Below is a small trained network, with its code and all its weights. Each question gives an input and a target symbol and asks what happens when units are switched off, that is, made to give their printed mean instead of their output.

import numpy as np


def w(rows, s, z=0):
    codes = np.array(rows[::2]) - 128.0
    scale = np.full(codes.shape[1], s)
    scale[-1] = z or s
    return codes * scale


def f(y):
    return np.maximum(y, 0)


def softmax(a):
    e = np.exp(a - a.max(-1, keepdims=True))
    return e / e.sum(-1, keepdims=True)


def log_softmax(a):
    a = a - a.max(-1, keepdims=True)
    return a - np.log(np.exp(a).sum(-1, keepdims=True))


def net(x, mask):
    ids = ['βγδεζηθλμξφω'.index(c) for c in x.split()]
    T = len(ids)
    res = E[ids] + P[:T]
    u = 0
    for l in range(2):
        r = res
        for j in range(3):
            rows = slice(3 * j, 3 * j + 3)
            q, k, v = (r @ M[l][rows].T for M in (Q, K, V))
            z = softmax(np.where(np.tri(T) > 0, q @ k.T / 3**0.5, -1e9)) @ v
            o = O[l][rows]
            res = res + np.where(mask[u + j], z, o[:, -1]) @ o[:, :-1]
        u += 3
        y = f(res @ A[l][:, :-1].T + A[l][:, -1])
        res = res + np.where(mask[u : u + 4], y, B[l][:, -1]) @ B[l][:, :-1]
        u += 4
    return log_softmax(res[-1] @ U[:, :-1].T + U[:, -1])


Q, K, V, O, A, B = {}, {}, {}, {}, {}, {}
E = w([
[33,72,84],'β',
[22,150,190],'γ',
[48,75,156],'δ',
[25,71,88],'ε',
[38,74,90],'ζ',
[171,93,183],'η',
[172,94,184],'θ',
[170,94,183],'λ',
[188,96,206],'μ',
[104,163,42],'ξ',
[42,216,254],'φ',
[36,73,89],'ω',
],0.016)
P = w([
[11,2,124],'0',
[67,63,138],'1',
[89,81,139],'2',
[107,98,136],'3',
[127,113,136],'4',
[143,123,131],'5',
[153,136,123],'6',
[170,147,122],'7',
[175,159,118],'8',
[186,168,115],'9',
[194,177,113],'10',
[199,186,109],'11',
[204,191,103],'12',
[205,197,101],'13',
],0.0079)
Q[0] = w([
[245,138,165],'L0H0',
[50,180,114],'L0H0',
[166,58,24],'L0H0',
[155,57,144],'L0H1',
[99,145,138],'L0H1',
[113,218,177],'L0H1',
[111,153,158],'L0H2',
[151,79,183],'L0H2',
[181,185,140],'L0H2',
],0.011)
K[0] = w([
[206,113,196],'L0H0',
[82,178,90],'L0H0',
[199,61,13],'L0H0',
[148,92,197],'L0H1',
[113,122,121],'L0H1',
[154,108,8],'L0H1',
[69,146,138],'L0H2',
[146,117,145],'L0H2',
[147,173,138],'L0H2',
],0.013)
V[0] = w([
[169,2,127],'L0H0',
[11,138,74],'L0H0',
[51,233,101],'L0H0',
[97,174,83],'L0H1',
[150,163,25],'L0H1',
[129,173,141],'L0H1',
[181,60,28],'L0H2',
[143,172,67],'L0H2',
[111,195,179],'L0H2',
],0.0091)
O[0] = w([
[65,227,86,160],'L0H0',
[176,7,115,255],'L0H0',
[165,2,152,149],'L0H0',
[174,91,137,114],'L0H1',
[224,133,137,32],'L0H1',
[123,93,176,88],'L0H1',
[85,118,185,88],'L0H2',
[186,106,168,44],'L0H2',
[198,142,94,100],'L0H2',
],0.0067,0.0045)
A[0] = w([
[128,166,167,252],'L0N0',
[70,149,138,220],'L0N1',
[146,139,132,45],'L0N2',
[142,110,246,27],'L0N3',
],0.011,0.0031)
B[0] = w([
[109,116,163,215],'L0N0',
[206,114,239,253],'L0N1',
[98,202,144,130],'L0N2',
[2,75,30,169],'L0N3',
],0.0079,0.0062)
Q[1] = w([
[66,144,6],'L1H0',
[124,155,81],'L1H0',
[91,204,34],'L1H0',
[98,157,202],'L1H1',
[121,33,107],'L1H1',
[139,112,166],'L1H1',
[36,172,58],'L1H2',
[60,255,34],'L1H2',
[168,224,51],'L1H2',
],0.0099)
K[1] = w([
[121,149,9],'L1H0',
[100,148,100],'L1H0',
[159,139,68],'L1H0',
[227,137,89],'L1H1',
[124,81,146],'L1H1',
[165,128,115],'L1H1',
[82,47,93],'L1H2',
[72,67,124],'L1H2',
[86,107,106],'L1H2',
],0.013)
V[1] = w([
[174,140,58],'L1H0',
[157,196,78],'L1H0',
[208,147,128],'L1H0',
[97,50,75],'L1H1',
[136,120,28],'L1H1',
[137,128,255],'L1H1',
[114,124,122],'L1H2',
[158,140,131],'L1H2',
[167,145,150],'L1H2',
],0.0085)
O[1] = w([
[10,116,240,25],'L1H0',
[15,52,141,16],'L1H0',
[101,84,141,44],'L1H0',
[118,167,121,255],'L1H1',
[53,252,123,92],'L1H1',
[198,2,137,171],'L1H1',
[78,196,122,135],'L1H2',
[160,173,153,101],'L1H2',
[174,161,123,111],'L1H2',
],0.0044,0.0091)
A[1] = w([
[249,175,163,111],'L1N0',
[50,47,57,90],'L1N1',
[137,56,138,253],'L1N2',
[241,132,103,145],'L1N3',
],0.011,0.0061)
B[1] = w([
[124,51,211,222],'L1N0',
[220,118,181,210],'L1N1',
[138,171,50,255],'L1N2',
[10,180,128,221],'L1N3',
],0.012,0.011)
U = w([
[188,90,114,214],'β',
[135,240,75,223],'γ',
[32,139,88,217],'δ',
[113,106,129,1],'ε',
[112,106,131,17],'ζ',
[102,70,141,76],'η',
[102,69,146,78],'θ',
[104,71,147,67],'λ',
[110,9,171,45],'μ',
[161,221,167,94],'ξ',
[94,96,151,91],'φ',
[116,99,156,77],'ω',
],0.012,0.0058)

Each question gives the input, a string of symbols that net reads in full, and the target symbol t.
The units are the heads (3 rows each of Q, K, V and O) and the neurons (one row each of A and B). Each row of codes is followed by its name. A weight is (code - 128) times the scale printed after its matrix; where a second scale follows, it is the last column's (O, A, B and U).
mask holds one flag per unit, layer by layer, with each layer's heads first. A switched-off unit (its flag False) gives its mean, the last column of its rows in O or B, instead of its output. The means were averaged over made-up inputs and are rounded, as every weight is.
A unit's drop is (log p(t) with every unit on - log p(t) with that unit switched off) / (log p(t) with every unit on - log p(t) with every unit switched off).
most important unit: the unit with the biggest drop
top k neurons: the k neurons with the biggest drops, biggest first
top k neurons in layer l: the k neurons of layer l with the biggest drops, biggest first
drop when u is switched off: that unit's drop, to one decimal
input β ξ ω ξ δ η γ ξ μ ε, target β: top 3 neurons : L1N3, L0N1, L1N1
input δ φ μ ω θ φ, target γ: most important unit : L0H0
input δ ε β γ ξ δ φ, target β: top 4 neurons : L0N3, L0N1, L1N1, L1N3
input φ μ θ η ζ ω ε, target β: top 3 neurons : L1N3, L1N1, L1N0
input μ δ ε ξ ω θ ξ ξ δ γ ω, target γ: top 3 neurons : L1N0, L0N3, L1N2
input θ μ μ γ ε μ ω δ ξ δ δ λ ξ δ, target δ: top 3 neurons : L1N1, L1N3, L0N3
input ξ η ξ ζ, target β: top 2 neurons : L1N3, L1N1
input γ λ γ, target γ: top 4 neurons : L1N0, L1N2, L0N3, L0N0
input δ ω ω μ ζ φ ξ ξ ζ μ μ θ, target μ: top 4 neurons : L1N0, L1N2, L0N1, L0N3
input δ θ θ θ β ω, target β: top 3 neurons : L1N3, L1N1, L0N1
input γ δ β μ δ γ, target γ: top 2 neurons in layer 0 : L0N1, L0N0
input θ μ μ ξ δ ζ δ γ μ ζ, target γ: top 4 neurons : L1N0, L0N3, L1N2, L0N1
input δ ζ η θ ξ ξ ξ ε ξ, target δ: top 4 neurons : L1N3, L1N1, L0N1, L0N3
input ξ ε θ, target ξ: top 2 neurons : L0N0, L0N1
input θ ξ ξ η φ η ξ, target δ: top 2 neurons : L1N3, L0N3
input β μ θ ξ, target β: most important unit : L0N1
input μ δ φ δ δ ξ φ μ φ, target δ: top 3 neurons in layer 1 : L1N3, L1N1, L1N2
input ξ η δ ξ ζ δ ξ δ θ μ δ, target δ: top 3 neurons in layer 0 : L0N3, L0N1, L0N0
input δ ω ξ ε ε μ, target μ: top 3 neurons in layer 1 : L1N0, L1N2, L1N3
input ξ φ φ, target γ: most important unit : L0N3
input η μ ξ θ ξ ξ δ μ ω μ η μ λ, target μ: top 3 neurons in layer 0 : L0N1, L0N3, L0N0
input η μ λ ξ, target β: top 2 neurons in layer 1 : L1N1, L1N2
input ξ η θ μ ω δ η μ δ η, target μ: drop when L1N1 is switched off : -0.1
input δ θ ξ ξ δ ξ μ, target ξ: drop when L0N0 is switched off : 0.9
input δ ξ δ ξ ω ζ η θ ζ ω, target γ: drop when L1N0 is switched off : 1.4
